10,1,1,10,-24
-14,-71,0,-1,48
5,11,-28,12,-26
1,11,-15,6,1
12,16,2,9,-6
-47,-13,33,-26,-29
4,2,-8,15,-10
-36,0,15,-4,-17
25,17,8,11,-21
|
25,17,8,11,-21
12,16,2,9,-6
10,1,1,10,-24
5,11,-28,12,-26
4,2,-8,15,-10
1,11,-15,6,1
-14,-71,0,-1,48
-36,0,15,-4,-17
-47,-13,33,-26,-29

8,16,-7,-21,12,-9,17,-3,15
-38,58,11,-13,5,4,-8,15,-4
-10,-3,5,8,3,7,-14,-9,25
-20,15,11,10,0,47,-17,-15,-16
38,-6,-22,22,-20,4,20,1,17
25,8,-40,-38,-35,12,-7,23,12
|
38,-6,-22,22,-20,4,20,1,17
25,8,-40,-38,-35,12,-7,23,12
8,16,-7,-21,12,-9,17,-3,15
-10,-3,5,8,3,7,-14,-9,25
-20,15,11,10,0,47,-17,-15,-16
-38,58,11,-13,5,4,-8,15,-4

6,17,-17,5,29,-21,28,29,-36,9,4
-5,31,-51,1,-35,-1,-20,-8,67,-51,-23
24,-60,62,3,30,-71,28,4,-29,44,-2
-19,20,-23,-5,22,-7,6,33,18,-6,0
15,22,-17,-10,33,-7,35,12,-44,17,23
-14,74,-53,-46,11,13,9,38,29,-4,-3
11,-12,33,10,-1,16,-8,-30,16,8,30
-15,-8,-49,-67,-47,0,-50,-34,49,-7,-31
|
24,-60,62,3,30,-71,28,4,-29,44,-2
15,22,-17,-10,33,-7,35,12,-44,17,23
11,-12,33,10,-1,16,-8,-30,16,8,30
6,17,-17,5,29,-21,28,29,-36,9,4
-5,31,-51,1,-35,-1,-20,-8,67,-51,-23
-14,74,-53,-46,11,13,9,38,29,-4,-3
-15,-8,-49,-67,-47,0,-50,-34,49,-7,-31
-19,20,-23,-5,22,-7,6,33,18,-6,0

12,44,23,-28,48,-49
17,-34,-26,10,61,22
5,52,67,47,-48,67
-46,-11,4,54,-29,-32
|
17,-34,-26,10,61,22
12,44,23,-28,48,-49
5,52,67,47,-48,67
-46,-11,4,54,-29,-32

-26,-4,-5,-19,-19
3,19,-34,-28,20
28,-3,-8,-20,-61
-12,1,-23,-70,-41
7,12,-5,7,-10
-32,-29,46,16,26
-24,-53,52,18,-31
-17,-20,32,42,-8
|
28,-3,-8,-20,-61
7,12,-5,7,-10
3,19,-34,-28,20
-12,1,-23,-70,-41
-17,-20,32,42,-8
-24,-53,52,18,-31
-26,-4,-5,-19,-19
-32,-29,46,16,26

-10,4,39,-10,29,-7,9,15,9,-18,-26,37,-8,5,8
-39,14,19,13,1,19,-13,2,-43,45,-12,22,-57,-18,-40
3,15,-8,-36,14,-56,33,-12,16,25,-3,35,27,-5,-33
17,31,11,2,-6,-22,-34,19,-45,6,4,20,20,28,3
|
17,31,11,2,-6,-22,-34,19,-45,6,4,20,20,28,3
3,15,-8,-36,14,-56,33,-12,16,25,-3,35,27,-5,-33
-10,4,39,-10,29,-7,9,15,9,-18,-26,37,-8,5,8
-39,14,19,13,1,19,-13,2,-43,45,-12,22,-57,-18,-40

34,19,-5,39,-30,39,49,-2
35,28,8,72,-51,63,44,-12
-11,-22,13,10,-24,2,-39,3
|
35,28,8,72,-51,63,44,-12
34,19,-5,39,-30,39,49,-2
-11,-22,13,10,-24,2,-39,3
---
-2,8,-1
3,-49,36
-3,12,11
-16,59,-6
-14,46,11
|
-2,-49,11

-21,-24,-46,20,-14
-6,-9,-38,22,-51
10,13,36,-9,58
16,-15,-15,13,-23
|
-21,-9,36,13

-71,14,-11,-28
1,34,9,-46
65,-41,50,26
42,15,-5,-4
|
-71,34,50,-4

39,-49,-73
27,-75,59
|
39,-75

-50,66,32
-35,30,-41
-39,62,39
|
-50,30,39

34,15,2,-13
25,70,0,32
-5,-49,-8,-20
-26,-43,41,-3
24,8,-11,-6
|
34,70,-8,-3

2,9,7,7
40,31,60,29
|
2,31

-39,-53,33
-40,-41,18
28,56,-36
28,56,-40
17,39,-3
|
-39,-41,-36

6,-2,5
-9,59,-16
|
6,59
